Below is a small trained network, with its code and all its weights. Each question gives an input and a target symbol and asks what happens when units are switched off, that is, made to give their printed mean instead of their output.

import numpy as np


def w(rows, s, z=0):
    codes = np.array(rows[::2]) - 128.0
    scale = np.full(codes.shape[1], s)
    scale[-1] = z or s
    return codes * scale


def f(y):
    return y / 2 * (1 + np.tanh(0.7978845608 * (y + 0.044715 * y**3)))


def softmax(a):
    e = np.exp(a - a.max(-1, keepdims=True))
    return e / e.sum(-1, keepdims=True)


def log_softmax(a):
    a = a - a.max(-1, keepdims=True)
    return a - np.log(np.exp(a).sum(-1, keepdims=True))


def net(x, mask):
    ids = ['βγδηθφ'.index(c) for c in x.split()]
    T = len(ids)
    res = E[ids] + P[:T]
    u = 0
    for l in range(2):
        q, k, v = (res @ M[l].T for M in (Q, K, V))
        z = softmax(np.where(np.tri(T) > 0, q @ k.T / 4**0.5, -1e9)) @ v
        res = res + np.where(mask[u], z, O[l][:, -1]) @ O[l][:, :-1]
        u += 1
        y = f(res @ A[l][:, :-1].T + A[l][:, -1])
        res = res + np.where(mask[u : u + 16], y, B[l][:, -1]) @ B[l][:, :-1]
        u += 16
    return log_softmax(res[-1] @ U[:, :-1].T + U[:, -1])


Q, K, V, O, A, B = {}, {}, {}, {}, {}, {}
E = w([
[76,60,228],'β',
[113,120,196],'γ',
[77,106,171],'δ',
[157,183,169],'η',
[189,176,219],'θ',
[210,254,171],'φ',
],0.0059)
P = w([
[156,91,80],'0',
[75,195,231],'1',
[150,132,153],'2',
[95,192,254],'3',
[230,122,66],'4',
[87,219,215],'5',
[227,84,104],'6',
[65,212,179],'7',
[201,89,104],'8',
[81,221,205],'9',
[180,77,113],'10',
[73,212,211],'11',
[147,48,111],'12',
],0.0079)
Q[0] = w([
[97,179,99],'L0H0',
[1,235,25],'L0H0',
[172,37,171],'L0H0',
[112,167,109],'L0H0',
],0.008)
K[0] = w([
[88,142,126],'L0H0',
[62,189,254],'L0H0',
[201,103,132],'L0H0',
[88,144,136],'L0H0',
],0.01)
V[0] = w([
[194,156,79],'L0H0',
[66,242,254],'L0H0',
[134,182,151],'L0H0',
[116,60,103],'L0H0',
],0.0077)
O[0] = w([
[117,37,91,116],'L0H0',
[220,111,254,253],'L0H0',
[157,83,162,167],'L0H0',
[90,194,86,81],'L0H0',
],0.0099,0.0045)
A[0] = w([
[112,133,37,99],'L0N0',
[153,152,126,139],'L0N1',
[142,113,72,100],'L0N2',
[158,120,57,55],'L0N3',
[116,95,119,110],'L0N4',
[161,152,104,100],'L0N5',
[64,180,229,118],'L0N6',
[183,175,76,108],'L0N7',
[140,133,132,118],'L0N8',
[90,93,135,102],'L0N9',
[89,113,140,124],'L0N10',
[102,113,133,116],'L0N11',
[9,164,109,4],'L0N12',
[114,56,114,114],'L0N13',
[153,72,137,33],'L0N14',
[99,70,126,98],'L0N15',
],0.013,0.0029)
B[0] = w([
[17,115,112,125],'L0N0',
[86,90,119,142],'L0N1',
[79,132,96,125],'L0N2',
[86,94,70,125],'L0N3',
[134,171,130,122],'L0N4',
[104,80,118,124],'L0N5',
[138,105,4,247],'L0N6',
[92,10,119,125],'L0N7',
[109,118,118,136],'L0N8',
[165,183,143,122],'L0N9',
[176,157,143,125],'L0N10',
[157,151,135,123],'L0N11',
[200,78,16,125],'L0N12',
[121,228,127,129],'L0N13',
[111,187,73,137],'L0N14',
[141,211,137,124],'L0N15',
],0.02,0.012)
Q[1] = w([
[29,103,254],'L1H0',
[242,123,23],'L1H0',
[207,105,246],'L1H0',
[113,123,173],'L1H0',
],0.0093)
K[1] = w([
[228,131,104],'L1H0',
[25,147,157],'L1H0',
[252,131,190],'L1H0',
[173,130,137],'L1H0',
],0.012)
V[1] = w([
[128,166,159],'L1H0',
[25,133,231],'L1H0',
[158,162,192],'L1H0',
[151,8,175],'L1H0',
],0.016)
O[1] = w([
[111,114,103,60],'L1H0',
[3,181,129,46],'L1H0',
[126,124,68,2],'L1H0',
[152,221,114,136],'L1H0',
],0.022,0.008)
A[1] = w([
[61,120,82,181],'L1N0',
[106,84,49,6],'L1N1',
[150,10,95,166],'L1N2',
[64,179,41,131],'L1N3',
[129,205,138,146],'L1N4',
[130,43,35,15],'L1N5',
[108,140,149,126],'L1N6',
[137,104,63,2],'L1N7',
[154,53,39,162],'L1N8',
[76,105,237,105],'L1N9',
[129,24,89,31],'L1N10',
[44,160,100,31],'L1N11',
[108,172,184,130],'L1N12',
[107,140,140,131],'L1N13',
[103,133,145,93],'L1N14',
[1,70,63,102],'L1N15',
],0.0092,0.005)
B[1] = w([
[169,131,186,159],'L1N0',
[174,70,153,163],'L1N1',
[25,114,98,251],'L1N2',
[132,93,13,177],'L1N3',
[110,174,102,153],'L1N4',
[206,189,148,198],'L1N5',
[186,150,119,126],'L1N6',
[206,129,197,152],'L1N7',
[107,110,200,230],'L1N8',
[213,69,150,140],'L1N9',
[137,210,53,203],'L1N10',
[180,59,56,151],'L1N11',
[183,131,193,132],'L1N12',
[163,160,105,127],'L1N13',
[147,173,109,126],'L1N14',
[56,148,250,180],'L1N15',
],0.027,0.022)
U = w([
[4,145,93,77],'β',
[89,96,167,170],'γ',
[69,23,77,252],'δ',
[188,98,99,53],'η',
[152,132,27,181],'θ',
[155,227,122,35],'φ',
],0.0035,0.0036)

Each question gives the input, a string of symbols that net reads in full, and the target symbol t.
The units are the heads (4 rows each of Q, K, V and O) and the neurons (one row each of A and B). Each row of codes is followed by its name. A weight is (code - 128) times the scale printed after its matrix; where a second scale follows, it is the last column's (O, A, B and U).
mask holds one flag per unit, layer by layer, with each layer's heads first. A switched-off unit (its flag False) gives its mean, the last column of its rows in O or B, instead of its output. The means were averaged over made-up inputs and are rounded, as every weight is.
A unit's drop is (log p(t) with every unit on - log p(t) with that unit switched off) / (log p(t) with every unit on - log p(t) with every unit switched off).
The circuit of an input: a set's keep is (log p(t) with only the set's units on - log p(t) with every unit switched off) / (log p(t) with every unit on - log p(t) with every unit switched off). Starting from the 12 units with the biggest drops (on a tie, the unit counted first), units are removed one at a time, each time the one whose removal leaves the highest keep (on an exact tie, the one counted first), for as long as the keep stays at least 0.8.
units of the circuit, in order: the units of the circuit, biggest drop first
most important unit: the unit with the biggest drop
top k neurons: the k neurons with the biggest drops, biggest first
k most important neurons of layer l: the k neurons of layer l with the biggest drops, biggest first
input θ η η η γ φ, target η: top 2 neurons : L0N6, L1N2
input δ η δ θ η δ γ β γ δ φ θ β, target φ: units of the circuit, in order : L0N6, L1N2, L0N13
input θ θ γ η γ γ, target η: top 3 neurons : L0N6, L1N3, L1N2
input δ θ φ, target δ: units of the circuit, in order : L1H0, L1N2
input φ θ γ η φ γ φ θ β δ, target θ: most important unit : L0N6
input β φ γ γ, target φ: top 4 neurons : L1N5, L0N12, L0N6, L1N10
input δ δ φ γ δ, target φ: top 3 neurons : L0N6, L0N0, L1N2
input η γ θ δ δ δ δ η, target δ: top 3 neurons : L1N3, L0N7, L1N11
input φ η η δ φ η δ δ β γ, target θ: units of the circuit, in order : L0N6, L0H0, L1H0, L1N3
input φ γ δ η φ η γ θ δ δ, target θ: units of the circuit, in order : L0N6, L0H0, L1H0, L1N3
input δ θ η η φ δ η η φ δ φ γ, target β: units of the circuit, in order : L1H0, L1N2, L1N10, L0N6
input δ δ φ γ φ θ φ, target φ: units of the circuit, in order : L0N6, L1H0, L0N7
input β θ β, target β: top 4 neurons : L1N2, L0N12, L1N10, L0N0
input β η θ, target β: units of the circuit, in order : L1N2, L0H0, L1H0, L1N10
input γ γ φ, target γ: top 3 neurons : L0N6, L0N0, L1N15
input η θ δ β, target δ: 3 most important neurons of layer 1 : L1N3, L1N11, L1N15
input φ γ γ η φ δ φ δ θ γ δ φ, target θ: units of the circuit, in order : L0N6, L1H0, L0H0, L1N3
input β φ δ β η, target δ: top 3 neurons : L0N6, L0N0, L0N7
input η δ φ γ φ φ β φ η γ, target δ: 2 most important neurons of layer 1 : L1N3, L1N11
input γ η η β β θ δ η, target γ: 3 most important neurons of layer 1 : L1N15, L1N0, L1N1
input δ δ β φ, target β: most important unit : L0N12
input φ φ θ, target φ: units of the circuit, in order : L0N6, L1H0, L0N7, L1N2
input δ β δ η, target β: top 3 neurons : L0N12, L1N2, L0N0
input γ φ θ β β θ θ θ θ γ φ β, target γ: top 3 neurons : L0N6, L1N15, L0N0
input β φ γ δ β β, target φ: most important unit : L1N5
